Below is a small trained network, with its code and all its weights. Each question gives an input and a target symbol and asks what happens when units are switched off, that is, made to give their printed mean instead of their output.

import numpy as np


def w(rows, s, z=0):
    codes = np.array(rows[::2]) - 128.0
    scale = np.full(codes.shape[1], s)
    scale[-1] = z or s
    return codes * scale


def norm(h):
    return h / np.sqrt((h * h).mean(-1, keepdims=True) + 1e-5)


def f(y):
    return y / 2 * (1 + np.tanh(0.7978845608 * (y + 0.044715 * y**3)))


def softmax(a):
    e = np.exp(a - a.max(-1, keepdims=True))
    return e / e.sum(-1, keepdims=True)


def log_softmax(a):
    a = a - a.max(-1, keepdims=True)
    return a - np.log(np.exp(a).sum(-1, keepdims=True))


def net(x, mask):
    ids = ['ΛΞΨβεμτ'.index(c) for c in x.split()]
    T = len(ids)
    res = E[ids] + P[:T]
    r = norm(res)
    for j in range(2):
        rows = slice(4 * j, 4 * j + 4)
        q, k, v = (r @ M[0][rows].T for M in (Q, K, V))
        z = softmax(np.where(np.tri(T) > 0, q @ k.T / 4**0.5, -1e9)) @ v
        o = O[0][rows]
        res = res + np.where(mask[j], z, o[:, -1]) @ o[:, :-1]
    y = f(norm(res) @ A[0][:, :-1].T + A[0][:, -1])
    res = res + np.where(mask[2:10], y, B[0][:, -1]) @ B[0][:, :-1]
    return log_softmax(norm(res)[-1] @ U[:, :-1].T + U[:, -1])


Q, K, V, O, A, B = {}, {}, {}, {}, {}, {}
E = w([
[216,87,1,36,133],'Λ',
[216,189,48,158,211],'Ξ',
[136,54,65,80,142],'Ψ',
[176,116,158,156,167],'β',
[251,101,87,120,93],'ε',
[91,109,103,27,183],'μ',
[110,144,79,127,90],'τ',
],0.011)
P = w([
[153,176,174,136,99],'0',
[173,181,2,138,216],'1',
[131,174,129,119,132],'2',
[155,96,193,107,95],'3',
[142,138,17,192,198],'4',
[118,164,134,127,129],'5',
[143,59,210,124,71],'6',
[113,101,32,219,189],'7',
[105,163,147,148,121],'8',
[205,38,181,76,113],'9',
[74,77,24,245,188],'10',
[102,168,148,152,118],'11',
[242,2,164,49,137],'12',
],0.013)
Q[0] = w([
[168,57,153,129,91],'h1',
[169,67,2,165,153],'h1',
[116,174,88,98,173],'h1',
[208,245,213,20,58],'h1',
[116,213,100,110,217],'h2',
[148,40,130,164,207],'h2',
[17,116,90,145,66],'h2',
[123,129,7,60,111],'h2',
],0.0095)
K[0] = w([
[130,118,142,144,157],'h1',
[64,95,113,140,121],'h1',
[138,118,113,112,98],'h1',
[251,149,123,119,150],'h1',
[140,138,105,106,155],'h2',
[132,87,128,133,165],'h2',
[69,126,123,123,102],'h2',
[117,110,72,94,100],'h2',
],0.021)
V[0] = w([
[47,115,173,207,110],'h1',
[88,143,137,122,148],'h1',
[206,88,109,193,211],'h1',
[106,157,225,27,252],'h1',
[33,82,107,157,12],'h2',
[118,254,63,80,153],'h2',
[122,115,86,81,141],'h2',
[133,199,122,189,224],'h2',
],0.0061)
O[0] = w([
[114,158,89,82,135,2],'h1',
[105,158,144,115,147,100],'h1',
[254,119,142,115,160,196],'h1',
[90,61,151,72,181,92],'h1',
[160,101,79,36,119,40],'h2',
[47,66,163,122,58,186],'h2',
[60,163,95,129,104,188],'h2',
[121,103,167,196,83,121],'h2',
],0.008,0.0051)
A[0] = w([
[65,179,43,236,143,95],'n1',
[196,129,172,224,89,152],'n2',
[117,101,101,40,27,171],'n3',
[137,91,157,193,48,83],'n4',
[33,109,29,143,198,201],'n5',
[157,156,21,210,106,218],'n6',
[81,255,203,81,136,188],'n7',
[128,67,123,204,217,1],'n8',
],0.0093,0.004)
B[0] = w([
[93,103,128,64,149,210],'n1',
[93,118,80,77,122,207],'n2',
[135,118,71,142,155,187],'n3',
[113,190,137,118,138,152],'n4',
[180,175,154,98,116,226],'n5',
[119,86,202,151,136,255],'n6',
[231,122,162,110,211,129],'n7',
[175,171,11,126,106,157],'n8',
],0.012,0.0084)
U = w([
[110,40,103,188,133,43],'Λ',
[46,121,175,43,158,176],'Ξ',
[150,237,56,12,105,108],'Ψ',
[147,184,142,197,131,226],'β',
[160,147,179,111,7,125],'ε',
[185,193,192,98,199,40],'μ',
[84,134,46,126,75,253],'τ',
],0.015,0.0055)

Each question gives the input, a string of symbols that net reads in full, and the target symbol t.
The units are the heads (4 rows each of Q, K, V and O) and the neurons (one row each of A and B). Each row of codes is followed by its name. A weight is (code - 128) times the scale printed after its matrix; where a second scale follows, it is the last column's (O, A, B and U).
mask holds one flag per unit, heads first, then neurons. A switched-off unit (its flag False) gives its mean, the last column of its rows in O or B, instead of its output. The means were averaged over made-up inputs and are rounded, as every weight is.
A unit's drop is (log p(t) with every unit on - log p(t) with that unit switched off) / (log p(t) with every unit on - log p(t) with every unit switched off).
The circuit of an input: a set's keep is (log p(t) with only the set's units on - log p(t) with every unit switched off) / (log p(t) with every unit on - log p(t) with every unit switched off). Starting from all 10 units, units are removed one at a time, each time the one whose removal leaves the highest keep (on an exact tie, the one counted first), for as long as the keep stays at least 0.8.
circuit, biggest first: the units of the circuit, biggest drop first
most important unit: the unit with the biggest drop
k most important neurons: the k neurons with the biggest drops, biggest first
heads that matter: for each layer, one digit per head in row order, 1 if its drop is at least 0.15 and else 0, layers parted by /
input Ξ ε Ξ τ β Λ ε ε Λ, target Λ: 3 most important neurons : [n6 n3 n5]
input τ Ξ β Λ β μ τ μ Ψ, target Ψ: circuit, biggest first : [h2]
input β Ψ Ψ Ξ ε Ξ Λ β, target τ: heads that matter : 00
input Ψ Λ Λ ε Ξ, target Λ: circuit, biggest first : [n6 h2]
input Λ Ψ τ Ξ Λ τ ε β, target Ξ: circuit, biggest first : [n1 h1]
input μ μ Ξ τ Ξ ε τ Λ, target Ξ: circuit, biggest first : [n1 n6 h1 n5]
input β Ψ β ε ε Ξ Λ Ψ τ Ψ ε, target Ξ: 3 most important neurons : [n1 n6 n5]
input τ Λ Ξ μ μ, target Ψ: 3 most important neurons : [n5 n8 n6]
input Ξ μ ε Ψ, target Λ: 2 most important neurons : [n5 n1]
input Ψ ε τ Ξ Ψ, target Ξ: circuit, biggest first : [n1 n6 h1]
input Ψ τ ε Λ, target τ: 2 most important neurons : [n5 n6]
input Ξ τ μ Ξ Λ β Λ β τ Ψ μ, target Ξ: heads that matter : 10
input Ψ Λ β Ψ Λ β Ψ μ τ Ξ β, target Ξ: 4 most important neurons : [n1 n6 n5 n3]
input μ ε β Ξ β ε τ Ξ, target Ξ: heads that matter : 10
input ε ε Ψ Ψ Ψ τ, target τ: heads that matter : 01
input Ξ μ Ψ ε μ, target Ψ: circuit, biggest first : [n5]
input μ Ψ Ψ Ψ β, target τ: heads that matter : 01
input Ψ β Λ ε ε, target Λ: circuit, biggest first : [n6 n2]
input τ τ τ Ξ μ β τ Ψ, target Ξ: circuit, biggest first : [n1 h1 n6]
input Ψ τ Ξ Λ, target τ: 4 most important neurons : [n6 n5 n3 n7]
input ε μ Ψ Ψ ε, target Λ: 2 most important neurons : [n6 n8]
input Λ Ψ Ψ μ β ε τ β β, target β: 2 most important neurons : [n4 n5]
input Ψ τ τ Ψ Ψ Ψ Ξ Ξ, target μ: heads that matter : 00
input Ψ Ξ τ τ Ξ Ψ β, target μ: heads that matter : 01
input μ τ τ, target τ: 3 most important neurons : [n3 n6 n5]
input Λ τ ε μ ε, target Ψ: most important unit : h1
input Ψ τ Ξ Ξ, target β: most important unit : n1
input μ τ Ξ β Λ Ψ, target Ψ: 3 most important neurons : [n6 n5 n3]
